Below is a small trained network, with its code and all its weights. Each question gives an input and a target symbol and asks what happens when units are switched off, that is, made to give their printed mean instead of their output.

import numpy as np


def w(rows, s, z=0):
    codes = np.array(rows[::2]) - 128.0
    scale = np.full(codes.shape[1], s)
    scale[-1] = z or s
    return codes * scale


def norm(h):
    return h / np.sqrt((h * h).mean(-1, keepdims=True) + 1e-5)


def f(y):
    return y / 2 * (1 + np.tanh(0.7978845608 * (y + 0.044715 * y**3)))


def softmax(a):
    e = np.exp(a - a.max(-1, keepdims=True))
    return e / e.sum(-1, keepdims=True)


def log_softmax(a):
    a = a - a.max(-1, keepdims=True)
    return a - np.log(np.exp(a).sum(-1, keepdims=True))


def net(x, mask):
    ids = ['αβδεηλξπσφ'.index(c) for c in x.split()]
    T = len(ids)
    res = E[ids] + P[:T]
    r = norm(res)
    for j in range(3):
        rows = slice(4 * j, 4 * j + 4)
        q, k, v = (r @ M[0][rows].T for M in (Q, K, V))
        z = softmax(np.where(np.tri(T) > 0, q @ k.T / 4**0.5, -1e9)) @ v
        o = O[0][rows]
        res = res + np.where(mask[j], z, o[:, -1]) @ o[:, :-1]
    y = f(norm(res) @ A[0][:, :-1].T + A[0][:, -1])
    res = res + np.where(mask[3:27], y, B[0][:, -1]) @ B[0][:, :-1]
    return log_softmax(norm(res)[-1] @ U[:, :-1].T + U[:, -1])


Q, K, V, O, A, B = {}, {}, {}, {}, {}, {}
E = w([
[139,92,100],'α',
[118,95,118],'β',
[27,248,127],'δ',
[40,252,70],'ε',
[158,83,118],'η',
[114,93,91],'λ',
[242,204,17],'ξ',
[132,106,183],'π',
[206,49,132],'σ',
[134,105,168],'φ',
],0.0018)
P = w([
[102,97,126],'0',
[173,94,1],'1',
[152,178,174],'2',
[146,119,55],'3',
[149,178,169],'4',
[160,111,14],'5',
],0.0041)
Q[0] = w([
[198,97,133],'head 1',
[104,162,109],'head 1',
[119,183,84],'head 1',
[190,126,111],'head 1',
[182,159,121],'head 2',
[105,123,135],'head 2',
[120,139,201],'head 2',
[178,80,3],'head 2',
[83,121,153],'head 3',
[99,125,66],'head 3',
[145,143,124],'head 3',
[99,131,20],'head 3',
],0.021)
K[0] = w([
[202,135,110],'head 1',
[91,132,113],'head 1',
[93,141,88],'head 1',
[180,140,95],'head 1',
[176,92,84],'head 2',
[113,147,145],'head 2',
[118,177,100],'head 2',
[150,5,145],'head 2',
[137,137,157],'head 3',
[92,90,146],'head 3',
[113,133,109],'head 3',
[61,68,142],'head 3',
],0.02)
V[0] = w([
[131,104,96],'head 1',
[115,100,189],'head 1',
[108,154,160],'head 1',
[155,173,64],'head 1',
[65,144,105],'head 2',
[133,133,121],'head 2',
[161,89,100],'head 2',
[2,160,88],'head 2',
[63,108,228],'head 3',
[135,168,54],'head 3',
[172,91,146],'head 3',
[236,116,40],'head 3',
],0.0098)
O[0] = w([
[112,156,134,214],'head 1',
[153,120,73,7],'head 1',
[141,95,116,30],'head 1',
[109,126,195,253],'head 1',
[183,146,114,158],'head 2',
[126,118,123,125],'head 2',
[112,106,180,189],'head 2',
[234,166,103,182],'head 2',
[109,77,40,160],'head 3',
[134,178,168,102],'head 3',
[132,100,150,136],'head 3',
[153,150,246,100],'head 3',
],0.014,0.0037)
A[0] = w([
[126,127,131,137],'neuron 1',
[131,114,130,115],'neuron 2',
[146,161,163,167],'neuron 3',
[110,85,139,133],'neuron 4',
[123,61,141,109],'neuron 5',
[124,126,131,134],'neuron 6',
[127,127,130,133],'neuron 7',
[130,143,110,109],'neuron 8',
[126,132,128,130],'neuron 9',
[121,118,138,145],'neuron 10',
[116,122,131,124],'neuron 11',
[71,170,124,59],'neuron 12',
[220,183,199,139],'neuron 13',
[126,127,133,139],'neuron 14',
[110,73,140,127],'neuron 15',
[206,63,85,3],'neuron 16',
[136,144,150,166],'neuron 17',
[254,119,156,84],'neuron 18',
[125,126,132,140],'neuron 19',
[132,140,105,85],'neuron 20',
[127,130,128,127],'neuron 21',
[149,124,92,68],'neuron 22',
[127,153,102,91],'neuron 23',
[62,199,121,51],'neuron 24',
],0.0087,0.0016)
B[0] = w([
[131,128,121,131],'neuron 1',
[142,129,133,125],'neuron 2',
[146,99,57,167],'neuron 3',
[199,113,101,148],'neuron 4',
[222,111,125,144],'neuron 5',
[133,130,121,130],'neuron 6',
[130,128,124,130],'neuron 7',
[105,121,152,127],'neuron 8',
[125,128,126,129],'neuron 9',
[150,125,107,136],'neuron 10',
[140,136,115,131],'neuron 11',
[99,198,103,133],'neuron 12',
[250,189,45,253],'neuron 13',
[132,127,119,132],'neuron 14',
[217,106,103,152],'neuron 15',
[46,173,244,165],'neuron 16',
[133,108,84,147],'neuron 17',
[88,194,38,190],'neuron 18',
[134,128,119,132],'neuron 19',
[104,121,163,124],'neuron 20',
[127,128,127,128],'neuron 21',
[79,139,188,135],'neuron 22',
[95,115,161,127],'neuron 23',
[96,224,126,135],'neuron 24',
],0.016,0.0034)
U = w([
[250,17,129,127],'α',
[18,220,113,24],'β',
[190,216,255,189],'δ',
[200,197,39,178],'ε',
[96,70,65,43],'η',
[89,15,225,253],'λ',
[165,192,43,172],'ξ',
[48,111,60,140],'π',
[28,137,191,76],'σ',
[99,67,70,19],'φ',
],0.0088,0.00066)

Each question gives the input, a string of symbols that net reads in full, and the target symbol t.
The units are the heads (4 rows each of Q, K, V and O) and the neurons (one row each of A and B). Each row of codes is followed by its name. A weight is (code - 128) times the scale printed after its matrix; where a second scale follows, it is the last column's (O, A, B and U).
mask holds one flag per unit, heads first, then neurons. A switched-off unit (its flag False) gives its mean, the last column of its rows in O or B, instead of its output. The means were averaged over made-up inputs and are rounded, as every weight is.
A unit's drop is (log p(t) with every unit on - log p(t) with that unit switched off) / (log p(t) with every unit on - log p(t) with every unit switched off).
most important unit: the unit with the biggest drop
k most important neurons: the k neurons with the biggest drops, biggest first
which heads matter: for each layer, one digit per head in row order, 1 if its drop is at least 0.15 and else 0, layers parted by /
drop of u: that unit's drop, to one decimal
input η ξ α α, target α: which heads matter : 001
input ε σ ξ β δ σ, target β: which heads matter : 011
input ε ξ ε σ, target β: which heads matter : 001
input β α φ σ, target σ: most important unit : head 3
input β λ ε η, target σ: which heads matter : 011
input α δ ξ η β, target δ: which heads matter : 011
input η δ β λ α σ, target α: which heads matter : 001
input σ ξ ξ η, target λ: which heads matter : 010
input η η λ η α, target σ: 2 most important neurons : (neuron 13; neuron 18)
input σ φ η, target λ: 2 most important neurons : (neuron 13; neuron 18)
input β π δ λ ξ ε, target σ: 2 most important neurons : (neuron 13; neuron 16)
input η η η λ, target α: 2 most important neurons : (neuron 13; neuron 18)
input η η η β, target α: 2 most important neurons : (neuron 13; neuron 18)
input σ η φ α, target λ: most important unit : head 2
input β ξ ξ φ η φ, target σ: 2 most important neurons : (neuron 16; neuron 13)
input ξ η η ε, target δ: drop of neuron 20 : 0.0
input σ β η η α σ, target λ: drop of head 2 : 0.8
input β ξ σ φ, target σ: drop of neuron 9 : 0.0
input ξ ε ξ η, target δ: drop of head 3 : 0.8
input σ λ α λ ξ λ, target λ: most important neuron : (neuron 13)
